Here is a tiny trained network, its code and every weight. The questions are about switching its units off for an input and a target symbol, where a switched-off unit gives its printed mean instead of its output.

import numpy as np


def w(rows, s, z=0):
    codes = np.array(rows[::2]) - 128.0
    scale = np.full(codes.shape[1], s)
    scale[-1] = z or s
    return codes * scale


def f(y):
    return y / 2 * (1 + np.tanh(0.7978845608 * (y + 0.044715 * y**3)))


def softmax(a):
    e = np.exp(a - a.max(-1, keepdims=True))
    return e / e.sum(-1, keepdims=True)


def log_softmax(a):
    a = a - a.max(-1, keepdims=True)
    return a - np.log(np.exp(a).sum(-1, keepdims=True))


def net(x, mask):
    ids = ['ΓΔΩβημ'.index(c) for c in x.split()]
    T = len(ids)
    res = E[ids] + P[:T]
    u = 0
    for l in range(3):
        r = res
        for j in range(2):
            rows = slice(4 * j, 4 * j + 4)
            q, k, v = (r @ M[l][rows].T for M in (Q, K, V))
            z = softmax(np.where(np.tri(T) > 0, q @ k.T / 4**0.5, -1e9)) @ v
            o = O[l][rows]
            res = res + np.where(mask[u + j], z, o[:, -1]) @ o[:, :-1]
        u += 2
        y = f(res @ A[l][:, :-1].T + A[l][:, -1])
        res = res + np.where(mask[u : u + 4], y, B[l][:, -1]) @ B[l][:, :-1]
        u += 4
    return log_softmax(res[-1] @ U[:, :-1].T + U[:, -1])


Q, K, V, O, A, B = {}, {}, {}, {}, {}, {}
E = w([
[167,131,200,131,200,72,140],'Γ',
[119,221,70,188,128,132,162],'Δ',
[72,186,144,116,77,7,115],'Ω',
[26,143,118,103,187,29,218],'β',
[168,178,48,184,161,85,129],'η',
[90,75,122,238,118,135,71],'μ',
],0.019)
P = w([
[170,148,85,166,55,51,254],'0',
[122,125,143,81,122,102,118],'1',
[128,153,146,117,139,130,121],'2',
[111,141,171,119,146,125,140],'3',
[125,138,164,113,136,124,129],'4',
[132,138,150,87,136,106,119],'5',
[98,128,184,100,169,140,129],'6',
[114,149,175,109,140,144,132],'7',
[133,161,156,114,138,130,133],'8',
[122,141,174,110,133,125,155],'9',
[156,161,144,125,139,111,130],'10',
],0.0091)
Q[0] = w([
[120,113,103,164,181,182,189],'0.h0',
[124,190,74,87,130,106,221],'0.h0',
[180,105,145,95,118,119,84],'0.h0',
[121,107,129,215,41,168,103],'0.h0',
[140,54,146,159,106,151,82],'0.h1',
[190,111,181,139,120,83,110],'0.h1',
[158,162,2,2,111,206,177],'0.h1',
[135,22,155,104,120,80,155],'0.h1',
],0.0093)
K[0] = w([
[165,116,62,198,129,152,163],'0.h0',
[136,176,89,121,72,34,198],'0.h0',
[144,117,115,76,159,79,90],'0.h0',
[39,110,88,141,162,174,69],'0.h0',
[174,30,136,228,145,163,84],'0.h1',
[216,204,209,138,155,71,79],'0.h1',
[36,194,34,137,105,95,90],'0.h1',
[55,162,119,119,254,185,59],'0.h1',
],0.0091)
V[0] = w([
[81,241,155,126,113,131,187],'0.h0',
[150,196,48,131,48,95,141],'0.h0',
[124,177,151,180,124,117,88],'0.h0',
[119,146,70,136,53,86,192],'0.h0',
[196,120,95,70,112,107,240],'0.h1',
[158,160,216,55,56,76,117],'0.h1',
[126,195,89,135,71,101,224],'0.h1',
[183,122,30,150,107,1,186],'0.h1',
],0.0069)
O[0] = w([
[82,63,170,135,180,78,59,207],'0.h0',
[158,162,171,208,167,200,100,179],'0.h0',
[110,131,126,92,143,90,91,161],'0.h0',
[116,104,116,157,154,183,71,212],'0.h0',
[158,86,146,104,129,122,104,169],'0.h1',
[91,86,153,73,119,94,148,164],'0.h1',
[73,98,157,101,140,137,106,205],'0.h1',
[87,115,167,160,254,84,149,255],'0.h1',
],0.009,0.0086)
A[0] = w([
[106,59,172,74,119,125,194,98],'0.n0',
[3,162,133,127,140,114,126,255],'0.n1',
[103,174,175,86,119,108,109,152],'0.n2',
[115,94,99,180,68,126,58,197],'0.n3',
],0.0077,0.0018)
B[0] = w([
[89,109,149,217,211,191,95,159],'0.n0',
[223,140,82,133,115,142,60,248],'0.n1',
[201,105,19,162,111,70,76,157],'0.n2',
[34,179,66,151,118,72,1,140],'0.n3',
],0.0077,0.017)
Q[1] = w([
[86,155,152,145,130,209,196],'1.h0',
[213,127,160,104,188,102,157],'1.h0',
[22,154,45,150,87,80,114],'1.h0',
[175,161,158,125,255,108,145],'1.h0',
[88,88,112,166,96,75,134],'1.h1',
[119,117,114,7,11,137,82],'1.h1',
[152,101,192,123,159,151,193],'1.h1',
[150,185,103,196,101,128,150],'1.h1',
],0.0084)
K[1] = w([
[123,121,114,133,154,205,177],'1.h0',
[135,51,144,184,155,97,159],'1.h0',
[116,105,127,76,93,176,146],'1.h0',
[112,106,116,254,132,108,179],'1.h0',
[181,100,233,64,96,126,137],'1.h1',
[135,153,85,50,64,139,134],'1.h1',
[56,129,116,176,131,132,83],'1.h1',
[119,133,87,94,192,164,164],'1.h1',
],0.011)
V[1] = w([
[194,162,141,135,126,150,129],'1.h0',
[202,152,125,179,131,47,207],'1.h0',
[121,235,121,132,77,176,104],'1.h0',
[112,82,197,111,44,121,69],'1.h0',
[138,126,2,199,69,173,78],'1.h1',
[176,127,219,157,101,134,110],'1.h1',
[32,134,109,173,165,178,128],'1.h1',
[160,177,116,56,237,96,86],'1.h1',
],0.0073)
O[1] = w([
[238,142,58,103,255,159,156,101],'1.h0',
[175,120,76,164,33,126,164,128],'1.h0',
[162,134,56,159,177,100,124,61],'1.h0',
[163,191,161,54,206,165,60,94],'1.h0',
[127,163,114,154,170,127,186,77],'1.h1',
[154,90,69,58,157,152,71,135],'1.h1',
[120,185,140,136,106,181,165,195],'1.h1',
[105,110,134,147,177,115,182,251],'1.h1',
],0.0065,0.021)
A[1] = w([
[220,75,94,167,144,140,130,66],'1.n0',
[225,107,125,1,122,113,40,9],'1.n1',
[120,48,154,80,165,103,69,251],'1.n2',
[168,107,154,88,147,137,138,125],'1.n3',
],0.0085,0.0025)
B[1] = w([
[61,90,228,116,255,160,186,131],'1.n0',
[61,125,128,151,89,209,107,155],'1.n1',
[181,212,143,108,57,133,135,251],'1.n2',
[239,189,48,169,120,205,203,125],'1.n3',
],0.008,0.017)
Q[2] = w([
[55,59,138,184,209,105,195],'2.h0',
[176,158,97,50,108,161,51],'2.h0',
[47,126,23,115,66,172,150],'2.h0',
[157,108,212,85,88,168,185],'2.h0',
[129,120,201,84,246,127,141],'2.h1',
[111,225,93,104,142,94,13],'2.h1',
[111,108,99,83,221,254,158],'2.h1',
[163,215,97,77,47,114,153],'2.h1',
],0.008)
K[2] = w([
[43,167,139,203,150,171,120],'2.h0',
[149,179,115,1,120,77,71],'2.h0',
[50,218,88,17,132,152,203],'2.h0',
[140,122,195,125,178,121,138],'2.h0',
[136,117,162,172,158,113,56],'2.h1',
[168,161,120,102,102,126,165],'2.h1',
[47,151,39,92,149,74,76],'2.h1',
[171,207,89,140,92,111,102],'2.h1',
],0.0096)
V[2] = w([
[135,148,126,90,2,79,168],'2.h0',
[154,164,62,156,64,179,155],'2.h0',
[192,194,77,108,107,128,143],'2.h0',
[213,178,84,39,156,52,85],'2.h0',
[112,104,97,158,170,225,63],'2.h1',
[22,209,112,101,60,169,121],'2.h1',
[142,166,152,178,125,136,218],'2.h1',
[110,103,77,194,119,162,130],'2.h1',
],0.0082)
O[2] = w([
[105,112,169,152,84,90,138,50],'2.h0',
[116,206,125,223,119,157,165,87],'2.h0',
[167,147,84,169,126,136,107,49],'2.h0',
[191,121,233,130,132,137,136,5],'2.h0',
[188,133,255,102,242,159,122,127],'2.h1',
[129,104,173,111,199,132,92,85],'2.h1',
[95,52,145,133,103,134,107,190],'2.h1',
[141,98,148,60,220,109,203,133],'2.h1',
],0.0067,0.017)
A[2] = w([
[126,244,162,89,137,77,50,198],'2.n0',
[53,84,31,119,121,146,123,4],'2.n1',
[145,89,139,122,254,141,139,28],'2.n2',
[161,148,194,101,85,234,122,77],'2.n3',
],0.0063,0.0031)
B[2] = w([
[127,80,91,147,254,182,158,235],'2.n0',
[146,79,190,106,164,90,125,251],'2.n1',
[169,170,76,89,38,141,85,255],'2.n2',
[138,118,135,190,153,82,145,149],'2.n3',
],0.0088,0.0093)
U = w([
[155,122,181,233,72,78,142,254],'Γ',
[122,229,180,148,124,58,149,60],'Δ',
[189,124,237,233,158,46,169,157],'Ω',
[23,217,254,165,138,76,172,34],'β',
[146,41,142,226,134,133,213,51],'η',
[78,218,162,233,162,34,215,219],'μ',
],0.0041,0.0028)

Each question gives the input, a string of symbols that net reads in full, and the target symbol t.
The units are the heads (4 rows each of Q, K, V and O) and the neurons (one row each of A and B). Each row of codes is followed by its name. A weight is (code - 128) times the scale printed after its matrix; where a second scale follows, it is the last column's (O, A, B and U).
mask holds one flag per unit, layer by layer, with each layer's heads first. A switched-off unit (its flag False) gives its mean, the last column of its rows in O or B, instead of its output. The means were averaged over made-up inputs and are rounded, as every weight is.
A unit's drop is (log p(t) with every unit on - log p(t) with that unit switched off) / (log p(t) with every unit on - log p(t) with every unit switched off).
The circuit of an input: a set's keep is (log p(t) with only the set's units on - log p(t) with every unit switched off) / (log p(t) with every unit on - log p(t) with every unit switched off). Starting from the 12 units with the biggest drops (on a tie, the unit counted first), units are removed one at a time, each time the one whose removal leaves the highest keep (on an exact tie, the one counted first), for as long as the keep stays at least 0.8.
circuit, biggest first: the units of the circuit, biggest drop first
k most important neurons: the k neurons with the biggest drops, biggest first
k most important neurons of layer l: the k neurons of layer l with the biggest drops, biggest first
which heads matter: for each layer, one digit per head in row order, 1 if its drop is at least 0.15 and else 0, layers parted by /
drop of u: that unit's drop, to one decimal
input β Δ η β μ Γ μ η, target β: circuit, biggest first -> [1.h0, 0.h1, 0.h0, 2.h0]
input η β Γ μ Ω Δ Δ, target η: which heads matter -> 01 / 10 / 10
input μ Γ μ Γ Ω Ω η, target μ: circuit, biggest first -> [0.h1, 2.h0, 0.h0, 1.h1]
input μ μ μ β Δ η η η η η η, target μ: which heads matter -> 11 / 01 / 10
input β Ω Δ, target β: circuit, biggest first -> [1.h0, 0.h1, 0.h0]
input η β η β μ Ω Γ μ μ μ Γ, target η: 3 most important neurons -> [1.n2, 1.n0, 0.n3]
input η η μ Γ Δ, target η: circuit, biggest first -> [1.h0, 1.n2, 0.h0]
input Ω η Γ Ω, target Γ: which heads matter -> 01 / 01 / 11
input Ω β η β β η μ β Δ β, target Ω: which heads matter -> 11 / 10 / 10
input Δ η Γ μ η β η η β Γ, target Δ: 3 most important neurons -> [2.n2, 1.n2, 2.n0]
input Ω Δ β β μ μ Δ β η Δ, target Ω: 2 most important neurons of layer 0 -> [0.n1, 0.n0]
input Ω Δ μ Γ Ω η Ω β η μ β, target Ω: which heads matter -> 10 / 10 / 10
input μ μ Δ Γ, target μ: 2 most important neurons -> [0.n1, 0.n3]
input Γ Δ μ η, target Γ: most important neuron of layer 1 -> [1.n2]
input μ β μ, target μ: which heads matter -> 01 / 00 / 10
input Δ Ω η Ω, target Ω: most important neuron -> [2.n0]
input Ω β μ, target μ: 2 most important neurons -> [0.n1, 0.n3]
input Δ β Ω, target Ω: 2 most important neurons -> [2.n0, 0.n1]
input Δ Ω β Γ Δ, target Δ: 3 most important neurons -> [2.n2, 1.n2, 0.n1]
input Γ η μ Δ, target Γ: 3 most important neurons -> [0.n0, 0.n1, 1.n2]
input η Ω μ μ β Γ η, target η: 2 most important neurons of layer 1 -> [1.n2, 1.n0]
input Γ Δ β μ η Γ β Ω Γ Γ, target Γ: most important neuron -> [0.n1]
input β Γ β Γ η, target β: drop of 2.h0 -> 0.1
input Ω Δ Ω μ Ω Δ μ η, target Ω: drop of 2.h0 -> 0.6
input η β η η Ω Γ β η Ω Γ β, target η: drop of 2.h1 -> 0.1
input β Γ β β Γ Ω Γ Γ β Γ, target β: drop of 0.n0 -> 0.3
input Γ Ω β β β β μ η η, target Γ: most important neuron -> [1.n2]
